Below is a small trained network, with its code and all its weights. Each question gives an input and a class and asks what happens when units are switched off, that is, made to give their printed mean instead of their output.

import numpy as np


def w(rows, s, z=0):
    codes = np.array(rows[::2]) - 128.0
    scale = np.full(codes.shape[1], s)
    scale[-1] = z or s
    return codes * scale


def norm(h):
    return h / np.sqrt((h * h).mean(-1, keepdims=True) + 1e-5)


def f(y):
    return np.maximum(y, 0)


def log_softmax(a):
    a = a - a.max(-1, keepdims=True)
    return a - np.log(np.exp(a).sum(-1, keepdims=True))


def net(x, mask):
    res = np.array(x, float).reshape(1, 7) / 4 @ E
    u = 0
    for l in range(3):
        y = f(norm(res) @ A[l][:, :-1].T + A[l][:, -1])
        res = res + np.where(mask[u : u + 4], y, B[l][:, -1]) @ B[l][:, :-1]
        u += 4
    return log_softmax(norm(res)[-1] @ U[:, :-1].T + U[:, -1])


A, B = {}, {}
E = w([
[94,60,100,93,128,104,122,85,170,85,162],'x0',
[129,20,76,191,98,139,70,32,172,116,13],'x1',
[200,206,232,181,146,72,212,65,124,231,96],'x2',
[92,186,146,134,180,76,160,114,69,52,54],'x3',
[123,115,83,211,133,155,55,53,129,138,140],'x4',
[134,90,81,112,190,186,134,171,69,93,241],'x5',
[117,4,189,132,80,142,107,189,101,140,155],'x6',
],0.014)
A[0] = w([
[141,178,207,73,162,86,250,162,113,130,172,62],'0.n1',
[125,88,143,123,86,119,113,149,136,108,99,2],'0.n2',
[144,149,138,127,157,142,135,174,112,158,173,46],'0.n3',
[113,122,93,98,154,144,148,156,142,101,73,70],'0.n4',
],0.015,0.0072)
B[0] = w([
[124,84,65,10,218,104,137,217,135,178,63,250],'0.n1',
[84,75,123,78,108,120,141,146,142,148,116,146],'0.n2',
[182,97,170,104,97,29,100,104,83,125,147,166],'0.n3',
[189,142,143,213,104,85,75,93,64,96,164,154],'0.n4',
],0.011,0.013)
A[1] = w([
[130,201,128,139,140,170,160,176,123,125,199,148],'1.n1',
[119,149,99,137,126,126,140,105,123,94,194,19],'1.n2',
[155,115,248,216,89,172,143,91,119,200,236,110],'1.n3',
[130,133,39,131,177,158,109,76,117,112,138,3],'1.n4',
],0.012,0.0066)
B[1] = w([
[93,138,207,111,52,61,104,127,112,135,155,245],'1.n1',
[146,178,108,146,149,206,144,89,117,126,94,171],'1.n2',
[252,122,144,199,130,69,98,85,77,108,179,255],'1.n3',
[158,149,115,194,203,111,164,138,172,162,197,247],'1.n4',
],0.013,0.0037)
A[2] = w([
[149,171,162,143,137,96,165,80,155,175,7,182],'2.n1',
[127,84,159,131,93,101,129,61,161,107,95,165],'2.n2',
[125,105,161,154,136,172,136,226,64,116,114,4],'2.n3',
[77,192,137,125,144,102,144,136,106,74,103,235],'2.n4',
],0.019,0.0029)
B[2] = w([
[181,53,121,185,160,115,82,40,68,88,228,255],'2.n1',
[59,116,180,143,85,84,93,132,92,149,86,192],'2.n2',
[199,163,205,104,162,27,169,106,97,198,127,171],'2.n3',
[146,132,201,128,7,176,120,131,130,123,179,184],'2.n4',
],0.016)
U = w([
[132,182,136,83,50,215,125,170,183,119,150,72],'0',
[153,138,3,186,220,166,121,70,181,101,150,64],'1',
[164,114,160,184,111,110,89,46,81,107,162,254],'2',
[33,56,136,115,87,120,97,141,157,143,6,52],'3',
[86,170,112,153,140,141,201,137,160,131,59,3],'4',
[162,143,159,35,151,104,147,226,120,195,119,130],'5',
],0.02,0.0073)

Each question gives the input, the list of numbers given to net, and the class t.
The units are the neurons (one row each of A and B). Each row of codes is followed by its name. A weight is (code - 128) times the scale printed after its matrix; where a second scale follows, it is the last column's (A, B and U).
mask holds one flag per neuron, layer by layer. A switched-off neuron (its flag False) gives its mean, the last column of its row in B, instead of its output. The means were averaged over made-up inputs and are rounded, as every weight is.
A unit's drop is (log p(t) with every unit on - log p(t) with that unit switched off) / (log p(t) with every unit on - log p(t) with every unit switched off).
The circuit of an input: a set's keep is (log p(t) with only the set's units on - log p(t) with every unit switched off) / (log p(t) with every unit on - log p(t) with every unit switched off). Starting from all 12 units, units are removed one at a time, each time the one whose removal leaves the highest keep (on an exact tie, the one counted first), for as long as the keep stays at least 0.8.
circuit, biggest first: the units of the circuit, biggest drop first
top k neurons: the k neurons with the biggest drops, biggest first
k most important neurons of layer l: the k neurons of layer l with the biggest drops, biggest first
drop of u: that unit's drop, to one decimal
input [-2,3,-2,1,-5,-4,5], class 3: circuit, biggest first -> 0.n2, 2.n1
input [0,-6,2,4,-2,-8,3], class 5: circuit, biggest first -> 0.n1
input [5,-1,1,7,7,7,-3], class 1: top 3 neurons -> 1.n4, 2.n2, 2.n1
input [-8,7,-2,1,-3,-1,7], class 3: circuit, biggest first -> 0.n2, 2.n1
input [2,-1,-7,0,-5,-4,4], class 5: top 2 neurons -> 2.n1, 2.n3
input [8,-7,-8,7,2,0,1], class 0: circuit, biggest first -> 2.n1, 2.n4
input [7,7,-5,5,4,7,1], class 1: top 2 neurons -> 1.n4, 2.n1
input [-1,7,-2,1,3,-2,3], class 3: 2 most important neurons of layer 2 -> 2.n2, 2.n1
input [-4,-2,-4,-6,4,6,-7], class 1: top 4 neurons -> 1.n4, 2.n4, 2.n2, 2.n1
input [-2,5,-4,0,0,8,6], class 5: 2 most important neurons of layer 2 -> 2.n1, 2.n3
input [0,4,-4,0,-6,8,-7], class 1: top 4 neurons -> 1.n4, 2.n1, 2.n2, 2.n3
input [-4,1,-7,2,3,3,-4], class 1: top 4 neurons -> 1.n4, 2.n1, 2.n2, 2.n3
input [0,-2,-6,-1,-1,-7,6], class 3: top 2 neurons -> 2.n1, 0.n1
input [-2,3,-8,-2,4,-3,-5], class 1: most important neuron of layer 1 -> 1.n4
input [-2,-1,-5,6,-4,-2,-2], class 5: top 3 neurons -> 2.n1, 2.n3, 0.n1
input [8,3,-6,4,-1,6,-2], class 1: drop of 2.n1 -> 0.1
input [-7,5,-8,8,7,-6,8], class 3: drop of 2.n1 -> 0.5
input [8,-3,-8,1,1,-4,7], class 3: drop of 2.n1 -> 0.7
